[10,-28,7,8,-4,-15,30,21,6,11,-37,16,-9,-2,8,-16,-25,-2,1,15,-13,-3,9,-23,18,9,8,38,7,-29,-26,11,4,-11,-3,-20,19,25]	z25
[-16,16,12,1,5,3,4,-19,-13,9,-3,42,-3,-12,4,-10,-35,4,18,18,-6,2,18,6,25,-16,42,42,-15,-19,25,-18,-24,-53,-35,19,-15,-36]	z544
[-3,26,8,27,-14,-5,-13,-3,-3,19,17,-22,-11,21,-15,29,-18,13,-18,2,11,-29,15,-1,1,0,-1,8,-2,-15,7,-16,7,-12,-9,9,30,-33]	z493
[24,-3,5,-34,-1,14,5,11,-18,-12,-16,-8,-39,1,-9,14,-4,-1,23,-7,-45,-30,-45,3,1,24,14,15,15,-20,-13,-5,-18,24,8,11,-5,40]	z330
[10,13,5,7,9,-11,28,29,11,8,0,53,24,55,13,9,8,26,-28,3,13,-3,-13,-53,16,-22,-7,-3,-30,-16,15,16,-37,13,17,25,-18,-11]	z330
[-22,43,-5,11,50,-62,1,-49,10,34,45,42,48,-17,-15,-2,0,50,-21,5,24,-11,2,-12,19,-21,-9,1,-27,37,4,11,4,-53,-3,8,19,-32]	z330
[12,-28,67,-9,55,7,3,14,-42,-8,77,44,-7,6,26,6,-40,-2,-40,8,-71,-22,-54,-9,32,-22,7,0,32,27,-3,-13,-28,-74,8,-38,54,41]	z493
[11,-36,14,4,18,11,6,12,-5,23,-30,11,8,30,42,-18,-33,11,4,39,-52,5,-3,-14,16,18,9,4,21,-2,4,8,-53,-15,8,27,12,14]	z544
[14,22,34,18,-27,20,17,-1,17,-43,2,39,-28,3,-7,-15,-9,0,21,54,-21,25,-1,7,16,-13,4,79,-7,-89,67,-9,-13,-24,-38,34,-35,9]	z25
[-5,5,0,-19,4,-14,15,-4,2,-2,2,29,15,-8,1,5,13,-4,5,-11,16,-6,-7,-12,5,-23,21,16,-4,-8,-6,-2,1,-33,-15,1,-9,-32]	z330
[2,5,0,-3,9,-3,-7,-9,-2,6,22,3,5,-13,-10,5,-2,-10,-2,8,-1,-5,9,8,-5,-2,4,8,-15,3,-2,5,11,-35,-3,12,0,3]	z464
[1,2,28,9,0,-15,14,-15,15,45,-10,-8,46,-24,39,-5,-32,16,1,54,6,-7,31,2,-16,-23,-23,10,-26,17,-3,-23,-22,-63,7,29,70,-10]	z464
[-4,2,-9,-26,-2,6,-13,-13,-7,16,36,31,6,-1,12,-15,-12,2,12,-1,-11,-16,-9,0,-4,-3,-4,-6,3,6,38,3,4,-20,-9,58,-26,-2]	z464
[5,2,6,1,-9,-21,-5,-13,4,-9,24,11,5,20,2,25,9,21,7,-11,-33,12,10,4,-17,15,-12,-19,6,16,12,13,25,18,6,8,-34,7]	z709
[-4,15,-21,9,53,8,-18,1,-4,-1,27,11,27,-23,-4,-16,-15,0,0,43,45,-3,8,30,12,-19,6,36,-35,-35,18,-29,-44,-47,-4,-6,34,-16]	z493
[-25,-11,36,-51,14,-12,-31,-30,-8,-40,-18,-16,-43,12,-6,23,-21,5,16,-4,-67,-41,33,28,-15,-6,-11,-38,26,111,-40,29,37,12,10,3,-49,27]	z749
[-13,-46,-21,34,-5,-36,16,-10,8,42,55,29,56,32,0,-19,-19,41,0,-10,-11,54,32,-6,-5,-23,-18,43,29,-20,-4,-26,42,-37,-4,-11,29,-12]	z96
[-7,-6,-9,6,18,-5,-18,-3,14,5,15,17,8,16,15,-8,0,14,9,7,-25,35,46,23,-17,7,-14,-24,2,25,-9,20,20,-19,-11,-26,-35,17]	z709
[9,-14,0,-6,19,16,21,3,-21,-47,-33,12,-30,34,-12,1,-18,-8,-25,10,-64,4,-13,25,31,-19,9,13,28,-8,-13,-12,-2,-28,-22,-58,1,28]	z240
[-8,24,-5,17,-10,-5,0,-17,3,11,-2,-4,6,-33,-9,3,-16,-3,12,32,21,-1,43,24,-1,-13,1,34,-4,-27,10,-15,-17,-9,-5,35,4,-24]	z544
[-15,-17,-31,-1,5,5,-18,-4,-4,6,18,34,-8,15,-2,-17,-1,30,-10,-39,10,27,8,56,-34,5,-22,-44,22,1,-1,4,36,13,-12,-41,-29,40]	z240
[0,-4,3,17,-2,-12,-37,-32,-12,-16,45,-19,-18,-18,-33,20,11,-18,8,-9,9,-5,-7,0,31,-14,0,13,-8,-23,-4,-4,40,-91,-21,-80,3,-13]	z96
[-7,15,57,9,11,-24,15,-11,7,18,-5,42,21,-14,18,14,-9,8,10,35,21,-9,-15,-35,32,-26,12,24,-17,0,-20,3,-25,-81,-11,-4,33,-6]	z464
[-8,15,-38,19,9,-9,12,-2,11,21,-13,19,30,-10,17,-13,-15,15,14,17,4,-6,-9,21,12,-9,-14,11,-21,8,-9,-23,-6,-30,14,9,34,-13]	z749
[24,-3,32,-6,3,4,14,-13,15,-40,35,-3,-36,33,-12,35,-11,0,10,1,-64,-40,-22,19,-31,-6,40,22,6,-19,6,0,11,-25,14,8,1,8]	z464
[-13,-24,-34,14,-35,10,-17,5,-31,8,45,26,2,27,-24,-21,-25,-2,-19,-39,-8,19,-20,23,43,-1,-9,19,21,-53,29,-29,46,-7,-18,-6,-25,6]	z240
[-11,5,11,20,45,8,-11,-12,-14,22,46,33,53,-25,10,-17,-22,10,-11,53,17,11,25,-16,29,-21,-18,-15,-42,21,22,7,-32,-48,-2,23,-14,-12]	z544
[-30,11,4,34,9,-19,-19,-40,1,53,-35,-12,43,-64,1,3,-19,6,50,59,43,-17,67,12,33,-23,8,29,-35,37,-19,-36,-11,-53,-3,49,42,-77]	z96
[11,13,1,10,-1,-3,21,-5,12,24,-7,-7,3,-26,5,-7,8,-1,0,22,20,-4,4,-21,14,-2,16,15,-30,11,-4,-2,-8,-33,-7,6,23,-13]	z749
[1,8,4,-12,-1,-7,-11,11,2,-5,17,3,6,-11,-2,3,4,-9,-10,-6,-13,-12,29,25,-7,6,-14,3,1,13,-6,-3,7,17,0,7,-11,2]	z25
[0,6,-14,0,0,23,-22,5,-8,22,15,13,30,-49,22,-28,-30,-3,-14,6,6,-45,-11,22,34,6,-6,0,-1,-9,45,-26,-13,-28,-7,60,34,25]	z544
[-23,-19,28,18,7,30,-25,-19,-20,-27,-2,38,-60,19,4,-19,-83,10,-14,20,-55,4,20,37,34,-26,14,29,41,-18,66,14,9,-114,-60,6,-7,32]	z330
[-5,-13,11,-2,-46,0,14,-28,19,-29,-57,-15,-33,14,-1,11,-18,2,40,-3,-42,-31,2,23,1,-33,29,42,8,-10,-15,-29,30,-21,-6,6,8,1]	z464
[4,-25,-2,21,-17,-17,32,4,8,40,-6,34,3,7,19,-2,-15,32,31,-19,-43,23,-32,-17,4,9,4,21,18,-6,-39,2,16,-20,7,-11,12,20]	z709
[2,-4,18,-40,-8,-4,13,13,-9,-34,5,23,-34,11,-17,2,-12,-21,8,-17,-19,-30,-16,22,-9,17,42,31,3,-51,-1,-10,17,43,-6,1,-13,52]	z25
[3,-12,-19,-8,21,-19,-29,-15,26,-2,28,-7,8,20,-11,-12,16,23,8,-14,-1,-29,50,23,-35,5,-8,-32,-11,-4,-9,16,9,3,10,-16,-31,-13]	z25
[21,-34,5,-33,40,12,43,15,-4,-17,-24,20,-9,23,59,-9,-37,-2,10,19,-89,8,-25,4,-8,4,15,-4,21,28,-8,6,-34,-30,3,-49,13,34]	z330
[-6,-20,3,-1,-39,33,22,20,23,5,-24,-1,12,10,29,-11,-53,-7,-3,32,-12,0,26,59,-23,-6,14,45,36,-40,17,-37,4,-29,-16,70,56,38]	z749
[-4,12,-9,-22,4,-17,-3,-12,4,11,23,10,11,-12,-1,17,11,0,0,-19,-4,-17,-3,12,-22,4,11,4,0,16,-9,-2,15,-15,2,21,2,-16]	z493
[-3,-6,63,16,-42,4,-2,-27,-44,-4,23,-18,-27,-1,-24,36,-38,12,-20,8,-27,8,25,13,6,-32,-8,5,12,-8,10,-31,8,-6,-17,1,8,-8]	z709
[0,33,8,14,38,15,-36,4,14,14,55,34,26,-39,8,-40,1,-6,-28,-5,3,-35,-5,28,38,5,24,5,-18,-24,37,-16,-13,-99,-37,10,28,5]	z544
[-14,25,24,51,31,9,-26,-27,-9,-4,23,29,-38,36,-34,-2,2,21,12,45,11,66,27,-3,28,-26,15,24,-36,-30,17,20,-34,-68,-30,-38,-57,-43]	z330
[1,-22,-23,-32,0,-20,2,-53,-16,16,42,-28,33,-54,-3,7,-24,-22,-9,27,32,-29,-13,-14,-12,-12,4,16,-12,31,42,13,5,-45,40,87,40,-37]	z25
[1,-6,2,-2,29,1,-15,-3,-14,-2,10,-2,17,-14,-1,-5,-2,-6,-5,9,-8,-1,14,0,8,4,-3,-22,-7,16,-22,-1,0,-29,10,-22,8,20]	z544
[19,2,-1,57,-28,9,-3,-11,-3,32,-76,-38,-23,2,9,44,20,54,-1,10,5,22,-30,-8,13,7,-34,-13,2,59,-27,7,-36,10,1,-20,21,-43]	z749
[-7,24,-10,-12,20,-35,20,23,-8,12,-7,37,28,4,16,-23,5,3,-6,-14,11,-21,-14,-46,22,-17,-25,6,-27,-14,-1,-18,-14,1,2,-4,25,-5]	z493
[-28,0,-55,18,33,19,-42,-46,-11,-3,18,48,25,-9,-10,-41,6,15,27,-14,19,29,-7,33,72,-22,37,8,-37,-7,34,-31,4,-97,-65,-68,-45,-63]	z96
[-4,-8,-4,-24,4,15,-6,-1,8,-26,-1,-25,-10,10,-1,1,-19,-15,-16,-28,-13,-57,-30,5,-3,3,13,-26,30,-2,-10,13,19,-22,10,4,34,60]	z544
[-3,0,1,1,15,-2,4,-8,5,13,-6,-24,9,-6,17,9,-17,-13,7,38,-2,-6,43,19,-15,-10,-3,-11,-13,38,-15,-11,5,-29,6,-16,26,-10]	z240
[-15,7,24,-13,22,12,-7,24,-14,-23,19,56,-19,17,-12,-30,-19,10,-8,-4,13,9,26,-4,3,-14,-5,1,15,-29,16,1,5,-38,-35,-7,-18,40]	z749
[13,-17,10,-23,-15,46,23,2,14,-66,30,-35,-33,25,-12,21,-13,-28,3,-27,-77,-9,-42,38,-27,15,14,-5,46,-12,8,28,24,24,-10,10,-43,47]	z464
[8,-12,10,-12,19,21,-4,19,-3,-23,38,74,-15,20,24,-8,12,5,-8,-24,-12,24,-44,28,-14,-8,11,-11,6,-19,31,-1,2,-50,-15,-39,-15,51]	z240
[-3,17,8,-25,16,6,4,8,-12,-26,-24,-21,-16,-17,-9,0,-18,-3,-26,-4,-11,-5,12,30,-10,-5,-49,-16,20,14,-15,0,-15,34,-5,-32,13,36]	z96
[1,35,53,6,-4,14,-13,-14,10,5,7,-51,-30,10,-16,29,-50,-1,6,41,-22,-51,41,-6,10,-9,11,40,-18,-9,28,-10,-27,-69,-28,36,39,-17]	z96
[4,-2,36,-16,21,5,24,22,-7,-40,0,32,-11,20,-4,-11,-16,-6,-23,-22,-38,-2,-64,-10,42,-6,11,37,15,-41,5,-1,-24,-28,-24,-41,5,13]	z96
[4,31,-8,-8,11,-6,-8,-11,20,20,-35,-5,-7,-28,7,7,1,12,8,32,32,-32,19,-1,-6,-4,-11,9,-7,5,-12,6,-33,-37,8,24,32,6]	z493
[-7,12,41,25,8,1,0,-3,15,18,-42,-15,4,-29,29,20,-14,16,1,31,19,-30,21,5,-10,-19,-20,-17,-21,64,-16,6,-31,-17,19,29,60,1]	z25
[-10,17,-59,38,15,7,-44,-27,-27,34,-16,-14,12,22,-8,-5,-20,32,-13,18,6,40,-1,0,58,29,-35,-23,-14,28,-15,-3,4,-41,-19,-82,-18,-56]	z493
[20,31,18,72,-36,-24,-25,-1,-3,41,14,14,-3,23,-12,30,4,55,-23,15,33,14,-7,-19,80,0,-23,54,-15,-60,37,-24,-33,-33,-63,-72,-8,-58]	z240
[5,12,42,-13,25,-26,29,38,-3,-6,-14,31,-16,12,6,-4,3,-7,1,8,12,17,-15,-36,-1,0,5,37,-19,-15,-15,6,-8,-3,-13,-47,7,11]	z240
[2,23,-1,-3,5,-18,-10,-12,5,2,14,21,8,3,-6,12,5,4,-3,4,-11,-14,15,8,6,-6,-3,9,-21,0,9,4,-3,-26,-11,13,-21,-15]	z464
[-22,24,14,0,21,4,-34,-23,10,11,7,-13,10,-15,-14,-4,7,4,-13,32,95,12,28,17,-3,-6,9,-20,-31,5,-7,14,-7,-4,-11,-17,-20,-42]	z330
[-3,-49,17,-26,10,25,34,10,-15,15,40,34,33,17,17,-48,-46,18,-23,0,-12,29,-47,24,-24,-15,14,28,42,-32,1,-43,8,-5,-7,19,57,46]	z464
[5,-14,39,-8,19,-28,8,20,-12,14,3,38,-2,14,20,-6,-9,4,-3,3,-25,-25,29,-44,0,-8,2,-1,-10,14,-4,7,-3,-27,-7,-4,13,-2]	z25
[2,-17,33,-4,-1,-17,24,20,3,-13,3,-12,-10,37,-5,2,3,-4,-5,-25,-22,-6,-37,-53,4,-6,-18,3,7,-16,-22,17,21,4,0,-39,15,26]	z96
[10,-14,-12,8,15,-19,46,-22,10,6,-12,25,2,32,-15,18,5,59,9,11,-4,33,7,-18,-43,6,9,-1,6,-7,-32,16,6,37,12,-18,-17,8]	z493
[-17,-19,16,29,0,34,-39,2,-25,31,10,2,-25,21,-5,-37,-64,13,-13,27,-17,10,52,26,61,9,16,12,23,-10,15,-22,-13,-50,-44,-4,-1,7]	z749
[3,-1,38,8,14,-3,12,16,-15,-7,39,23,5,-6,-9,-8,-22,-18,-24,23,-4,-4,-18,-32,36,-26,1,31,-15,-39,8,1,3,-58,-19,-8,20,18]	z709
[-10,-9,19,-10,14,10,9,36,-17,-3,-7,4,-18,7,7,-22,-19,-28,3,13,-17,-5,73,0,-10,-22,2,1,1,6,1,-7,-13,5,-25,22,-12,-8]	z749
[1,2,6,21,-9,-34,0,-8,-22,47,-2,23,1,-6,-1,-20,-8,43,-43,-18,20,24,0,-25,23,14,-32,-13,8,0,11,4,0,-18,-18,-19,27,7]	z749
[-10,11,7,0,9,-13,5,3,-6,-9,23,37,-16,28,-17,-4,-3,9,5,-6,-14,27,25,2,-9,6,11,6,-15,-11,3,9,17,-7,-17,-13,-45,2]	z749
[1,2,-2,-12,-9,3,13,5,2,17,-30,-4,-13,-1,18,2,-25,-1,2,21,-19,-1,32,25,-26,-4,-4,5,4,4,-8,-6,-7,2,0,17,12,8]	z330
[12,17,-1,3,-14,3,60,7,19,-24,10,16,22,9,-12,31,29,-9,7,3,42,23,-57,-15,-12,-22,28,37,0,-68,-9,-8,-21,7,23,15,22,0]	z330
[22,29,14,17,-54,-5,2,-2,22,0,-32,-27,-16,40,22,22,-16,42,-1,-16,-36,-30,-39,-19,27,24,-30,15,24,-14,24,-17,-13,-6,-11,-19,35,-8]	z25
[1,13,-3,-4,7,-11,-8,-10,2,5,19,10,10,15,1,22,9,14,-8,-4,-12,4,-1,17,-14,1,-10,-10,-5,34,-7,6,3,12,1,-2,-21,-18]	z464
[-1,23,10,-27,0,-36,-8,12,-14,21,-9,-9,23,-26,12,14,-12,-21,3,20,29,-66,8,-15,3,-27,-10,27,-20,-3,3,-36,-19,-12,19,62,73,-21]	z709
